[[-34.6  31.4  53.1 -15.3   2.1  85.8 -18.8  54.7]
 [  1.8  22.2 -19.8  78.0 -53.3  37.1 -11.3  -5.3]]
=>
[[-34.6  31.4  53.1 -15.3   2.1  85.8 -18.8  54.7]]

[[ -1.4  -0.6  -7.3   8.2  15.0  18.6   6.3 -87.2  64.7  18.0   2.1 -41.9
    2.0  30.7]
 [  7.6   6.1  -0.5 -33.0  -8.8  11.5  25.0   9.7 -42.6  -6.0   3.1  15.9
    5.8  35.3]]
=>
[[ -1.4  -0.6  -7.3   8.2  15.0  18.6   6.3 -87.2  64.7  18.0   2.1 -41.9
    2.0  30.7]]

[[ 21.9   0.4   3.7  15.4  30.7  65.7 -41.3 -13.9   4.8  31.4]
 [-11.6   7.2   0.9 -11.2 -16.9 -22.1  27.1  -2.7  -4.6 -11.6]
 [ -5.0   1.2   8.2   3.4  -3.2  -6.9  -0.6  28.1  -0.8  -7.9]]
=>
[[ 21.9   0.4   3.7  15.4  30.7  65.7 -41.3 -13.9   4.8  31.4]
 [ -5.0   1.2   8.2   3.4  -3.2  -6.9  -0.6  28.1  -0.8  -7.9]]

[[ 35.2 -19.7  -3.0  10.5  44.1  10.1  21.3  14.5 -36.3 -19.0]
 [ 40.8  -2.6 -14.1  -7.2   5.6  -3.5   2.1  31.2 -28.8  -8.0]
 [-37.8   0.0  14.6   1.3   4.0  37.2 -13.0  10.8 -10.0 -55.8]
 [-50.6  10.7 -12.7  33.6  -9.9  23.5  11.2  45.8  12.8   6.5]
 [  2.1  17.4   9.2   1.4 -36.9  -7.0 -12.3 -68.3  -0.9 -34.0]
 [-12.8  -4.3  19.3  -8.0 -26.9  39.5   6.4  30.0 -20.3   4.9]
 [ 24.7  22.8   0.2 -14.8   8.8  31.1   5.0 -12.0  22.1   6.9]]
=>
[[ 35.2 -19.7  -3.0  10.5  44.1  10.1  21.3  14.5 -36.3 -19.0]
 [-37.8   0.0  14.6   1.3   4.0  37.2 -13.0  10.8 -10.0 -55.8]
 [  2.1  17.4   9.2   1.4 -36.9  -7.0 -12.3 -68.3  -0.9 -34.0]
 [ 24.7  22.8   0.2 -14.8   8.8  31.1   5.0 -12.0  22.1   6.9]]

[[ -2.7  18.9 -14.6 -17.2 -41.3  48.9  17.8 -26.9 -15.6 -19.1  65.9  23.4
   10.8 -31.7  20.2]
 [ -3.6 -21.0  36.8  29.3  38.2 -24.2  -1.4  34.0 -24.2  40.7 -39.2 -10.8
    3.3  38.8  -6.8]
 [ -2.0   1.2  -1.3  -9.8  -3.8 -12.9 -11.9  -3.2   5.6  -4.4 -16.3  -5.4
    2.1  -4.8   4.0]
 [  2.3   4.8  11.4   1.8 -36.8  15.9   9.6 -23.5 -16.0   0.7  11.7  -2.7
    6.4 -32.3  10.2]]
=>
[[ -2.7  18.9 -14.6 -17.2 -41.3  48.9  17.8 -26.9 -15.6 -19.1  65.9  23.4
   10.8 -31.7  20.2]
 [ -2.0   1.2  -1.3  -9.8  -3.8 -12.9 -11.9  -3.2   5.6  -4.4 -16.3  -5.4
    2.1  -4.8   4.0]]

[[ -7.3 -13.9  45.7]
 [-15.0 -11.1  44.8]
 [ 40.3 -34.1  42.0]
 [ 14.7 -11.0  56.9]
 [ 47.3 -13.3 -29.9]
 [-32.0  15.8 -35.5]
 [ -9.3  23.5 -64.2]]
=>
[[ -7.3 -13.9  45.7]
 [ 40.3 -34.1  42.0]
 [ 47.3 -13.3 -29.9]
 [ -9.3  23.5 -64.2]]
